Each name stands for a flat space through zero: a line, a plane or more. A row that begins with a name and a colon came from that space; any other row is followed by the name of the space it lies nearest, among the names in its block.
q388_q453: [-319  -86   88  -12  144   16  106  225  -18 -237 -211  -27 -397  -29
   51   74  130  214  295  -46  228   -2 -177  164   29  296   97  -49]
q650_q971: [ 107   28  -48 -291 -251   81  -92 -214 -170  -63 -305  304  -43 -232
 -143   26  -10 -259  -56  130  141  -81   19 -229   70 -116   26  244]
q649_q862: [  37   -1   58 -166   60 -143   12 -120  -28 -155  -66   34 -172  -78
   30  -28  -54  147 -150    0   69  -34  -25  -98  -51 -116  -12 -103]
q388_q453: [-112 -135  133 -129   27   63  -31  110 -124  -56 -169   83  -33  -81
   -6   -1   -9   47   47  -31   75   21 -106   92   68  -59  111  -44]
q580_q431: [-226  -58  132   17  233  -95   27   43   91 -163   92 -360 -329  280
  211   81   37  232  262  -76   62   65 -213   71  -24  169  221 -152]
q40_q531: [   9   95   67 -544  -44  -55 -131 -380 -158   75 -304  549  -22 -246
 -180   83  -66 -233 -173  114  164  -32   40 -215  -54  -94  211  162]
q841_q696: [  67 -106    4 -254 -136   74  -91  -30 -181  -24 -382  430   60 -388
 -206  -49   -4 -186 -207   81  140  -57  111  -61   70 -131  -41   57]
q388_q453: [ -91  -30   55  180  140   21   85  159   -1  -85  171 -313  -97  284
  241   -6   17  169  137 -134  -79   19 -166  162    1   35   41  -62]
q649_q862: [ 104   24  159 -271  -44 -212 -153 -302  124  154  149    4  202  -86
 -170   20 -204  108 -136  116  -69  115   42 -257  -48 -287  136 -187]
q650_q971: [ 150  112 -103 -260 -123   17  -41 -336 -196  -55 -159  240 -149   -8
   67   75   -7 -320  -97   43   60 -177  -30 -224  -63  -59   21  310]
q580_q431: [-128  -23  165 -246   -6 -130  -91 -108  115   90  -44  111   24 -183
 -232   91  -76  135  106  118   96  110  -13 -117  -12    3  176 -139]
q580_q431: [-237 -209  131  294  173  188  117  530  -84 -197 -170  -94    9    2
   75  -50  164  173  105  -90   45   78  -54  317  161  166   -9 -233]
q841_q696: [  28    3   56 -142  -24   58  -26  -95 -166  -43 -178  231   48  -66
  -14   73   22 -181  -82   57   30  -54    0 -123   15  -30   66   55]
q649_q862: [-115   22   34  -66  124  -99   26  -41   57  -18  134 -183 -242  181
  149   19  -43  180  150 -104   23    7 -168   99  -79   42  110   13]
q40_q531: [   1  -43  -20  244  -11   29   33  131   92  -79   97 -277    6  106
   50   -3   57   58  105   14  -49   33    4   -3   57   74  -60  -94]
q650_q971: [  -7  -83  -73    8   22   85  -12   30 -108 -112 -202   70 -151  -14
   72   21  109 -206   -8  -11   84  -94   16   19   21  127  -12   78]
q388_q453: [-107 -111  171  -47   95  -99  -17   27   48 -129   28 -218 -135   57
   55   47  -33  223  118    1   34   58 -135  -36   13  -23  125 -215]
q580_q431: [ 125  303   67 -380 -151 -160  -75 -488   58   18   55  121   53  -31
 -152   33 -159   49 -118  176   34   99   13 -411  -20 -253  176   95]
q841_q696: [ -59   81  -18   79  119  -32   54   10   73  -67   99 -174 -123  187
  122  -26   32  107   37  -55    1   51  -32   59  -13   79   51  -19]
q388_q453: [ -99  -70   79  134   44  -33   51  190  107 -145   31 -240  -78    0
   -5  -46   19  284  103   -2   38   94  -44   58   73   24  -15 -202]
q649_q862: [ 114   -2   50   26  -25   71   -6  -40 -141  -50    2   -7  145   94
   98   16   -9 -122 -115    8 -103  -32  -18 -101   37 -140   10   -1]
q841_q696: [  16   97  -73  143  -37   32  115    9  -23 -166    2  -84 -137   91
   95   58   90  -12   88   23   14  -80  -39  -87   -3  132  -93   88]
q388_q453: [ 240  131   -5 -206 -157 -144 -118 -373   65  220  140  164  280 -117
 -184   27 -167 -115 -220  137 -114    5  139 -310  -85 -252  -16   17]
q841_q696: [ 20 160 -45 -25  12 -91  41 -65 113 141 165  55  74 -11 -67 -68 -78 145
 -76 -27 -41  55  57  50 -72 -54 -47  30]
q580_q431: [   3 -164  -47    3  -80  125  -48  206  -74   18 -225  170   74 -254
 -131 -129   27  -66  -92  -19   75    2   96  168  105  -56 -101    6]
q40_q531: [  -5   20   20 -157  -65 -100  -57 -110  102  -26  -93   77  -51 -197
 -189  -16  -35   86  -31  109  117   63   74 -134   18  -30   25  -67]
q649_q862: [ 232   31  -57  -92 -172  121  -84 -182 -191  -22 -152  186  182  -50
  -13  -10   -1 -355 -229   88  -46  -72   98 -220   69 -189  -23  152]
q40_q531: [-183  -38   60  -82  145   -8   14   84    2  -95 -142   38 -192  -16
   14  -10   57  105   59  -39  142   55  -45  124   20  125  123  -59]
q40_q531: [  35   15 -107  111  -59   -9   30    7   54  122  101   14   24  -16
  -26   58   14  -80   86   -1  -54  -89   30   16  -80  117 -131   88]
q650_q971: [  56   73  -42 -223  -70  -25  -63 -163  -32  157  -42  255   64 -127
 -110  -33  -83  -90 -113    8   24  -12   51  -14  -46 -111   22  143]
q580_q431: [ 120  101 -109 -108 -159   82   16 -163 -180   28  -12  122  -56   62
  102   37  -34 -211   19  -35  -28 -159 -103  -61  -43  -86  -43  345]
q649_q862: [  56   47  -14 -171    0 -102  -67 -281    0   27   81  -60 -145  132
   96   90  -60 -102   40    6   -9  -69  -83 -152 -100  -26  106  101]
q40_q531: [  13  -84  -14  115   12   59   38  145  -66    7  -42   68   74  -63
    9   -4   40  -48  -41  -31  -38  -61   31   85   -1   33 -114  -34]
q649_q862: [  70  -10   96 -211 -100  -82 -119 -168   48  -10  -95   86  108 -196
 -204  -19  -83   30 -126  147   56   97   87 -228   60 -186   80 -125]
q40_q531: [ 115   65  -56   60  -91 -162  -37 -190  217   34  216 -233   -9   38
  -62   51  -53   52   54  107  -58    9   58 -235  -62    2  -63  -68]
q841_q696: [-133  -80    0 -132   97  -33  -32    2   -7   42 -150  182 -159 -110
  -47   62   45  -64   62  -17  124  -45   -1   89  -65  179   64   12]
q649_q862: [-365 -233  235  251  355  184  126  622  -95 -230 -167 -152  -38  109
  168 -117  153  329   80 -190   65  180 -121  490  185  136  135 -336]
q388_q453: [   7  -79  103  153    9  107   28  215  -64  -90  -87   11  234  -69
  -46  -54   47   44 -114   36  -47   79   72   17  131  -74  -41 -191]
q388_q453: [-162 -125   -8  218  107   66   53  336   77   45   62 -157  -23   45
   39  -73   52  161  150 -126   -5   59  -36  334   35  133  -40  -83]
q650_q971: [-161 -263   29  217   98  168  102  453 -152 -238 -279    4 -154 -109
   85  -35  172   50   80  -94  107  -72  -54  274  105  181 -120 -115]
q650_q971: [ -30 -146   20  152   62   71   16  216  -38  -39  -32  -76   37    6
   57  -45   47   16   -9  -63  -30   -3    2  149   47   20  -56 -106]
q40_q531: [ -12  -67   -6  190  144   81   59  128 -107    7   81  -83   25  220
  230   46   67 -116   11 -120 -123  -88  -61  144  -47   95  -23   -1]
q841_q696: [  36   36   -5 -315  -45  -55  -73 -180  -64   28 -118  203  -89 -133
  -63  -72  -97   -4 -131  -12   97   -6  -10  -19  -21 -175   65  113]
q388_q453: [-152 -191  111  105  132   32   32  250  -18 -245 -156 -164 -171   -6
   70  -13   99  155   82  -26  100   41  -64  100   96  103   39 -227]
q40_q531: [  75   77  -44  -52  -15 -195  -74 -248  215  186  339 -245  -27  156
   19   29 -137   76   77   -4 -101   23  -29  -94 -131  -63   40    8]
q388_q453: [ -28   60   82  257   73 -101   37    1  230  -14  300 -384   97  232
   35  109   21  156  158   82 -131  110    1 -153  -13  121   44 -238]
q388_q453: [ 314  156  -99 -297 -308  -37 -120 -338  -52  216   -3  337  291 -266
 -240 -116 -199 -157 -328  100  -56  -20  160 -222  -13 -415 -106  214]
q580_q431: [ -32  127   38   38  111 -245    6 -162  305   -6  273 -301  -90  142
  -16   35  -47  265   61   63  -21  126   29 -150  -83   70   71 -209]
q649_q862: [ 177   42 -100   49  -93  -66  -34 -149   69   46  173 -159   27   78
   41  -26  -64  -51  -60   11  -98  -45   37 -118  -46 -109  -96   46]
q650_q971: [ -69  -67  -22 -179  -48  139  -22  -35 -232 -194 -391  228 -260  -88
   42   85  124 -265   77   32  200 -125  -78  -53   59  132   89  203]
q841_q696: [  89  -55    3  218 -100   36    5  151   74  106  131  -79  304  -75
 -111  -39  -27   43  -31   41 -138   43   98    4   49  -81 -154 -125]
q40_q531: [ -21  -90   57   68  -12   66   -3  128  -33 -126 -127  -31   35  -66
  -33  -20   55   17  -13   44   37   41   26  -19  105   -3   -2 -115]
q650_q971: [  86   -6   30 -152  -76  -86 -129 -262   56  -58  -70  -31  -29  -45
  -87   82  -14 -134  -29  162   51   18   61 -319   15  -32  106  -59]
q841_q696: [-150  -99   53   67  125   -5    9  169   63   -5   90 -232 -123  135
  108  -42   -5  186  158 -119    8   66 -123  225   14   47   82  -79]
q580_q431: [ -29 -135  153  244  150  121   98  273 -169 -244  -66 -134   86  134
  199    9  103   49  -72  -49  -85   -4  -59   53   97   -8  -18 -235]
q649_q862: [-331  -27   22  -91  287  112  120  251 -173 -123 -193  100 -399  144
  248  -65  100  131  135 -263  182  -13 -223  474   -6  199  164  149]
q841_q696: [-127 -124   97  193  143   41  100  333   -9 -180  -10 -201  -67   50
  110  -98   47  288   28 -107    9   67  -77  225   83    5  -38 -214]
q650_q971: [ 269  104 -167   15 -171  -40  -32 -231    4  160  208  -18  120   57
   32  -12  -99 -181 -116    3 -158 -121   55 -138  -98 -162 -163  195]
q580_q431: [  79 -123  151   83   43  100    0  145 -171 -125 -163  118  288  -97
  -13  -29   40  -62 -266   51  -74   28   98  -67  114 -151  -33 -244]
q649_q862: [-149  -76  114 -120  196  -82   -3   63   12  -81  -56  -34 -175   10
   59  -54  -21  215  -21  -86   90   70  -74  146  -10   -9  126 -154]
q650_q971: [ 62 -38 -39  -8 -63  37 -34  23 -27  63 -32  75  91 -88 -54 -56 -23 -62
 -79  -5 -17 -11  56  34  20 -79 -60  31]
q650_q971: [  86  -91   41 -194 -114   69  -92 -111 -189  -79 -225  157   -1 -112
  -17   30  -14 -205  -79   59   53  -73  -27 -147   59 -140   53   75]
q40_q531: [ 155  105  -32 -124  -99  -28  -11 -172  -73  116   80  148  135  -31
  -16  -27 -112  -58 -156   -7  -87  -55   12  -78  -60 -210  -59  128]
q388_q453: [ 118  105 -189  -75  -83  -13    7 -111  -17  122   45  134  -49  -42
    5 -100  -59  -79 -115  -76   -6  -88   47   80  -80  -79 -132  246]
q649_q862: [  89   -4  -94   95 -110   81   11   56  -27  -73  -96   22   34  -87
  -45  -64   51  -86  -73   40   20  -23   92  -34   74  -16 -125   49]
q580_q431: [ 290   68   86 -370 -243  -82 -171 -396  -77  -48 -185  270  245 -301
 -258  -45 -148 -127 -389  240   25   49  171 -480   80 -432   38  -58]
q40_q531: [ 272   57 -179  151 -124   63  -23  -17   -5  206   93  151  370  -92
  -88 -129  -33 -221 -320    8 -173  -38  256    1  -10 -157 -247   72]
q841_q696: [ -79  -69   46  397   98  104  172  395   -3 -255    8 -258    0   93
  125  -63  133  227   44  -53  -36   44  -20  145  117  100 -139 -213]
q580_q431: [ 108  -77   -1  119  -50   81    1   85  -85  -71 -120   87  172 -113
  -45  -11   60 -134 -158   66  -41  -36  122  -82   66  -35 -121  -92]
q580_q431: [ 118  180  -64 -105  -64  -82  -13 -297   24   41  126   -7  -33  114
   42   58  -56  -91  -28   45  -44  -46   -9 -203  -85  -50   28  149]
q650_q971: [ -92 -234  109 -228   28  -18 -158  -97  -61 -213 -405   95 -236 -187
  -88  138  105 -202   56  155  231  -27   14 -218   68  147  190 -144]
q841_q696: [ 192  236  -34  223  -69  -26  101  -45   89   50  257  -52  347   69
  -45  -54  -40   85 -203   70 -200   67  153 -155    0 -136 -168  -66]
[  15   46  -17  156   45  -68   40   27  133   60  266 -255   29  171
   80  -23  -43  152   57  -55 -114   40  -28   52  -46  -10  -39  -62] => q388_q453
[  36  -25    4 -113   59 -107  -56 -160   18   13   11   10  -88   11
   30   46  -29  -57  -56    9    9  -46    8  -86  -84    1   41  -37] => q649_q862
[-154 -128    2  245  197  -73   44  180  169  -22  118 -265 -154  125
   89   79  100  103  199  -49   -6   -2  -17  132  -66  307  -17 -201] => q841_q696
[ -19 -128  138 -104   87  -10  -83  -15  -67  -17 -118   85   84  -56
  -23   39   -3  -67 -100   36    6   29   23  -55   23  -50  117 -171] => q580_q431
[ 184  218 -126 -581 -311 -125 -207 -637    1  245  -67  372  -51 -199
 -241   71 -183 -303  -48  160  109  -71   37 -363 -108 -192  130  419] => q580_q431
[ -67  -40   18   52   42  -42   20    8   52 -136    2 -187 -199   83
   74   69   52   60  152   16   52  -17  -76  -53   -4  128   35  -57] => q649_q862
[-343 -205   27  417  191  271  182  688  -67 -151 -162 -109  -95   51
  118  -55  238  158  274 -173   79   44  -92  526  150  357  -57  -93] => q580_q431
[ -17   30  100 -130  -76   75  -33  -19  -83  -56 -226  245  153 -184
 -176   15   25  -61  -84  131   79   78   72 -137  113  -57   87  -32] => q580_q431
[ 129  -95 -165  151   -5   32   18   10  -82   -4   28  -53 -101   76
  172   26   55 -230  -30  -79  -73 -209    8   41  -90   81 -187  111] => q650_q971
[   5 -106   51   55   52  -35  -15   -2  -17   29   89 -102    2   88
   92  105   -6  -51   76  -20  -82  -74  -69  -26  -66   41    4  -74] => q40_q531
[  70  146 -178  -27 -152   -2   34 -120   38  -22  -20   47 -145  -51
  -46  -24   15  -56   37   35   75  -64   33  -74  -20   47 -107  236] => q841_q696
[ 134  101  -82    7 -166   58    6  -84  -51  111   77   80  154   -4
  -29   -3  -49 -120  -29   18  -88  -53   16  -65   -9 -108  -88  187] => q40_q531
[-34  78 -99  -9  15  64  54  54 -50  86 -49 204  -7 -43 -11 -49  29 -56
 -37 -70  30 -35  35 165 -32  69 -56 166] => q40_q531

Each name stands for a flat space through zero: a line, a plane or more. A row that begins with a name and a colon came from that space; any other row is followed by the name of the space it lies nearest, among the names in its block.
q491-q498: [ -62  137  294 -198  -65  445  203 -129  180  242  258 -122 -134  356
   64 -116  -62 -130 -265 -149  -42   15  538 -126   47 -265 -129  147]
q866-q127: [-288   57  222 -204  -74 -180  150    3  178  219   69 -101 -111  100
    5  193   32   42  165 -133   35   16  -44  216  -29  120 -302  150]
q491-q498: [ 68 -40  20  31  73  79 -67 -76  49  10 -41 -20   7 -34 -29  40  -5  43
 -61  29  81  14   3 -99  22  22 134 -84]
q101-q238: [-198   18 -255  196  256 -272 -126    4   88   -4 -224   43   43 -145
  -77   43   38   53   49  181  -68  -29 -251  182  -82  190    9   29]
q449-q724: [  63   36   75 -124   34  -29  129  -23   31  134  -39   84 -105  149
  -94   16  -56 -141  -91   -2  -13   76  -22   15    4  -24 -217  -48]
q101-q238: [ 143   23 -362  169   96 -178  -12  123 -301 -283  -92  184   49   45
  -33 -241  -63  -11  -24 -129   21 -217  235   53 -113  -61  118   13]
q449-q724: [-158  -11 -131  -16  100   61   53  -42   69  -28   -5  100   78   12
   -1 -139   32  -72 -127   90 -200  -99  126  199  -32  100  -78  163]
q491-q498: [ -70   18   71   50   41   32  -73  -47  170  133  -69  -66    3  -51
  101  210   87  173   53   58  -32  -44 -191   23   60  137  -13   33]
q101-q238: [ 111  131  208   64   58 -221  -42  -32   83  264  -78 -175 -201   62
 -100  242  -99   44  122 -133  349  173 -161 -251    4 -140   46 -241]
q449-q724: [ -86   51  -99   67  -11 -198  -30   26   13  -48   -5   -1   81 -158
   14  -71   43    4  121   51  -14  -12  -89  156   -7   52   14   52]
q491-q498: [  33   -9   23   54   69 -161  -57   46  -56   46  -54 -143 -111   75
 -140   85  -92   41  105 -139  214   83   15 -150 -124 -161   70 -122]
q449-q724: [  14  -26  296  -39 -140  192  120   -1   19  181  131 -129   -1   45
  -89   96 -138 -133  -29   12   -8  199 -139 -309   42 -195   29  -45]
q491-q498: [-115  -19  -27  111  177 -232  -16  -38   63   90 -154   36    1  -47
  -68  209  -37  102   61  -67  110 -106 -162   26  -46  224   80  -20]
q491-q498: [-139   17   20  -64  -89 -149  -52  152  -16  -37   14 -229 -107   -7
 -156   -6   -9    6  208  113   71  300 -178   17 -110 -211 -155   -2]
q491-q498: [ -64   30   22   30   30  -16   96   13  -46   67   27   34  -30   94
  -56  -17 -104 -131  -65  -63  -26    2   54  -78  -38  -54  -13   16]
q101-q238: [ -98 -110  174 -136 -184  147  -12   20  -33   36  137   -9  -53  -25
  118  109   47 -156    2   82 -169  175 -173  -72   66   52 -123  -69]
q866-q127: [ 109   25  -52  139  167 -166   58  -41   -2  128 -167  145   38  -27
 -127   65 -110  -98  -70   28    7  -30 -210  -74    2   67   44 -102]
q866-q127: [-128  -73  240  -78   43  159  120  -70  172  208  -27  -63  -11   72
 -132  240  -83   32  -72   55    3   72 -186 -129   20   89  -37   47]
q866-q127: [ 143  134    6  123  -50   86  -20   13  -63   -7   23   30  -26   29
  142  -12   -9   32  -46  -43   43  -62   43 -156  106  -71  107  -42]
q866-q127: [ -47  123  245 -104  -64  -25  155  -17   77  167   78 -100 -137  171
  -45  114  -86   37   33 -187  220   31  105  -88   23  -69  -66   30]
q866-q127: [   2  -50 -101  165  195  -69  -73  -77    5  -18 -138   87   59  -91
  -50   82  -43   55  -67    4   85 -108  -65  -74   -8  177  236  -77]
q449-q724: [-200   20  165 -152  169   47  281 -165  219  232  -28  128  -33  215
 -105  134  -92   -6 -197 -150   44 -195  188  113    4  265 -118  178]
q866-q127: [  35   91 -145  115   90 -162 -223    3   66  -65 -119  -98  -53 -125
   38   -2  110  164  119  102  137   56  -87   72    2   -6   64  -89]
q449-q724: [ 138  -11  -93  -43  -62   70    1   49 -111 -106   54   24   20   21
  -35 -235   -6 -149  -54   65 -102   89  115    6  -30 -209  -61  -28]
q449-q724: [  74  -12  -46    7  -67  212  -57   -6    4  -69   48   14   76  -73
   84 -130   69  -53  -82  183 -181   57  -22   -8   71  -68    1   12]
q491-q498: [  45    7 -180  -75 -162    5  -99  119 -143 -283   77   18    3  -47
  154 -214  153   43   92   49  -89  -10  136  205    2  -55 -103   57]
q866-q127: [  15  181   46   99   13  -15 -144    1  113   70  -36 -179 -135   21
  111  108   68  213   93   -4  184   44  -21  -80   60  -83   47  -41]
q491-q498: [ 247   -6 -115  -70 -129   11   17   47 -133 -132   58  110   81  -40
   62 -251   60 -120   -4   25 -139  -14   98  121   25 -131 -101  -20]
q449-q724: [ 179  180   75 -108 -159 -104  103   90  -87   46   64    2 -154  119
  -30 -127  -46 -179   36   -6   65  206  -10  -31   47 -262 -238  -95]
q101-q238: [ -90    6    4  -65  -86   28    0   36  -44  -25  103   -4  -45    4
   37 -102   17 -179  -16   73 -120  137   16   28   -3  -71 -112   -9]
q491-q498: [ -63 -155  -75 -106  -39  165  -42   13  -85 -197   51   67   25  -12
   33  -80   58  -35  -79   75 -115    3   96   61  -17   91   -6   25]
q866-q127: [  -9 -185  -67  -97  -26  273   51  -13 -115 -127  102  123   91   65
   23 -164   -5 -167 -190   11 -261  -71  230   16  -46   -2  -13   67]
q101-q238: [ -53   55   86  -83  -55   37  -35  -11   61   17   49  -78 -108    1
   -2   -3   27  -50   -1  105   62  197  -44  -27   48  -48  -70  -61]
q101-q238: [ 132 -146 -199  -13    6  231 -126   12 -139 -189   38   74   59   -1
   65 -244   69 -141 -149  108 -256   10  192   13  -50 -124    8  -50]
q866-q127: [   2 -130 -146   70   67 -136  -55   33 -183 -135  -59  140   27  -28
   30   42  -12   -5   17 -134   -2 -158   34   16  -74  162  109  -64]
q101-q238: [ -21 -158 -280   33   52 -180 -157   66 -174 -211  -52  105   53 -131
   15 -132   78 -115   57   57 -159   -6  -17  174 -121   69  -14  -79]
q866-q127: [ 185   56  -23  -18 -209  156   25  103 -218 -127  160   42  -19   97
  169 -189    8 -101  -32  -92 -102  -25  216  -88   46 -228  -32   -3]
q449-q724: [ -79  101   29  146  189 -166   -1  -94  198  206 -128  -55   19  -58
  -90  134  -48   87   26    7  123  -36 -139  -10   -1   80   93    5]
q491-q498: [-120   66  298 -106    4   60  102  -86  278  318   19 -176  -76   91
  -66  215  -24   68   26   -7   71  102 -106  -42   34  -18 -132   60]
q101-q238: [  70   67  -13   -6  -45   -5   48   80  -91  -10    0   23  -75  103
  -20  -47  -45  -69  -16    1  -16   61   -8  -55   -4 -129 -103  -19]
q101-q238: [   0  -71   16   81  192 -115 -129 -104   48   24 -105  -78  -57  -25
  -85  174  -40  159   27 -155  314  -58   74 -125  -64  109  270 -150]
q101-q238: [ 170  -49 -236  110   12  -25  -39   43 -104 -135  -85  168  190 -173
    1 -183   39  -95  -33  200 -241  -37 -171   99   18    3   10   -7]
q866-q127: [ 205  122 -178  268   60  -42 -193    2  -67  -99 -125   89   25 -154
  162   -7   62   94  -13  108   47  -63 -154 -106  127   47  216 -145]
q449-q724: [  56  -42  -95   54   60 -345   -4   94 -167   20 -124  101  -63  -14
 -127   58  -83 -169   93  -29    6   91 -247  -12  -98    0  -93 -174]
q866-q127: [  40 -299 -227    4  100 -121  -73   58 -165 -152 -149  164  134 -140
 -153  -22    0 -136    5  147 -231   26 -253  101 -139  126  -35  -94]
q491-q498: [ 169  -17  168  -73  -36   79  135  -22  -12  237   29   41  -41  100
 -123   -6 -127 -329 -124   61 -144  217 -152 -192   15 -212 -166 -149]
q491-q498: [  -3  -62 -342   87   33   12  -80   80 -184 -297    6  114  129  -73
   24 -321   45  -83  -55   89 -204  -94  188  154  -90  -51   55   83]
q101-q238: [ -43 -194 -154  -12   10   98 -137  -49  -20 -186   29   63  164 -158
  147  -69  152   79   -3   14 -169 -182  130  185  -23  194  111   61]
q449-q724: [  97 -151 -105  -50   25   84  -17  -40  -48 -146  -46  155  117  -53
   56  -19   74   83  -61  -15  -79 -193   74  122   13  198   50   30]
q449-q724: [ -69   -5   11   56   38  108   50  -76   11  -15   30  110   67  -23
   68   15  -26   -9 -126  -27  -18 -139   77  -43   69  169  149   52]
q449-q724: [   3   45  -46   96    5   79   30  -21  -68 -110   34   89   56   18
  121  -16  -15  121  -65 -146   80 -247  211  -43   57  117  208   86]
q449-q724: [-165   30  432  -87  124  190  281 -211  377  492  -21  -54  -11  155
 -163  344 -157    8 -173  -31   53   -2 -145 -169   82  144  -48  103]
q866-q127: [ 157  108 -155   77    5  -46 -143   65 -113  -84   -3  -37 -112   82
  119 -141   58   12   26  -77   30  -11  210   -8  -36 -211  -15  -86]
q101-q238: [  16  -83   60  -52  -57  101   -3   -8   43   22  -20   36   56  -85
   14   82   45  -17  -13  167 -135   77 -253    3   69   92  -69  -16]
q491-q498: [  42   81   24  -28   28 -106   52   11   24  133   14  -68  -80  161
   -6  -22  -22    0   50 -199   38  -63  202   51  -85 -160 -123   30]
q101-q238: [  33  146  -47  142   26 -174  -79  -37   80   49  -13  -62   44 -113
  111  -13   60  126  123  -83  111 -114   42   73   37    0  117   11]
[ -61   24  190  -46 -110   38  -20   15   99   84   42 -170  -47  -39
    3  159   20  105  118   52   93  146 -189  -85   55  -29  -17   -8] => q866-q127
[-118  -83  109 -123  -26  -54    2   63   19   87   -7 -121 -119   74
 -120  132  -24  -50   88   36  -11  209 -167  -21  -92  -65 -190  -44] => q491-q498
[-236 -122 -223  124  158  115  -64   -8  -15 -139  -40   74  131  -34
   41  -56   32   52 -106   54 -218 -207  121  106  -91  173  122  177] => q491-q498
[-21 -10 -78  53  -2  57 -96  20 -25 -69  18 -35  13 -50  39 -76  36 -27
  -9  90 -74  53   6 -15 -11 -62  40 -14] => q449-q724
[   5 -187 -159  102  138   66  -45  -61  -72 -113  -57  133  174 -119
  -65  -71  -36  -73 -128   56 -123 -111   21  -24  -55  125  213  -21] => q101-q238
[ 102 -128 -136   68  -30   -6 -218   81 -209 -246  -70   55  -39 -140
   33   27   44  -17   26  154   20  145 -222 -133   18   54  126 -229] => q491-q498
[ -55    9  343 -136  -59  117  257  -44   90  311   75  -11  -79  170
 -146  163 -174 -217 -112  -17  -28  172 -151 -212   42  -67 -159  -16] => q449-q724
[  31   32  360  -22    1  200   63 -165  267  331   52 -181   -3   53
   17  260  -39  149  -23 -120  146  -24   -2 -212   94  -16  113    1] => q101-q238
[ -93  -93 -143   57   14   96  -77   74  -94 -127    3    1   45  -28
  -11  -95    9  -74  -40  138 -197   53  -32   -7  -72  -54    5   36] => q491-q498
[  34   80  301  113   26   95   73 -105   45  255   60  -89  -89   86
  -46  207 -196  -62  -95 -162  245   66   -8 -448   77  -85  258 -155] => q101-q238
[  22 -101 -129   32   70  -34  -79    3  -68 -147  -45    7   54  -53
  -56  -55    7   67   14  -27   57  -64   94   28  -76   29  131  -18] => q491-q498
[ -38   20  -18   12 -111  236  -17   46 -140 -121  148   39  -44   55
  126 -143  -11 -168 -137   61 -133   74  136 -137   52 -104   33   -8] => q449-q724
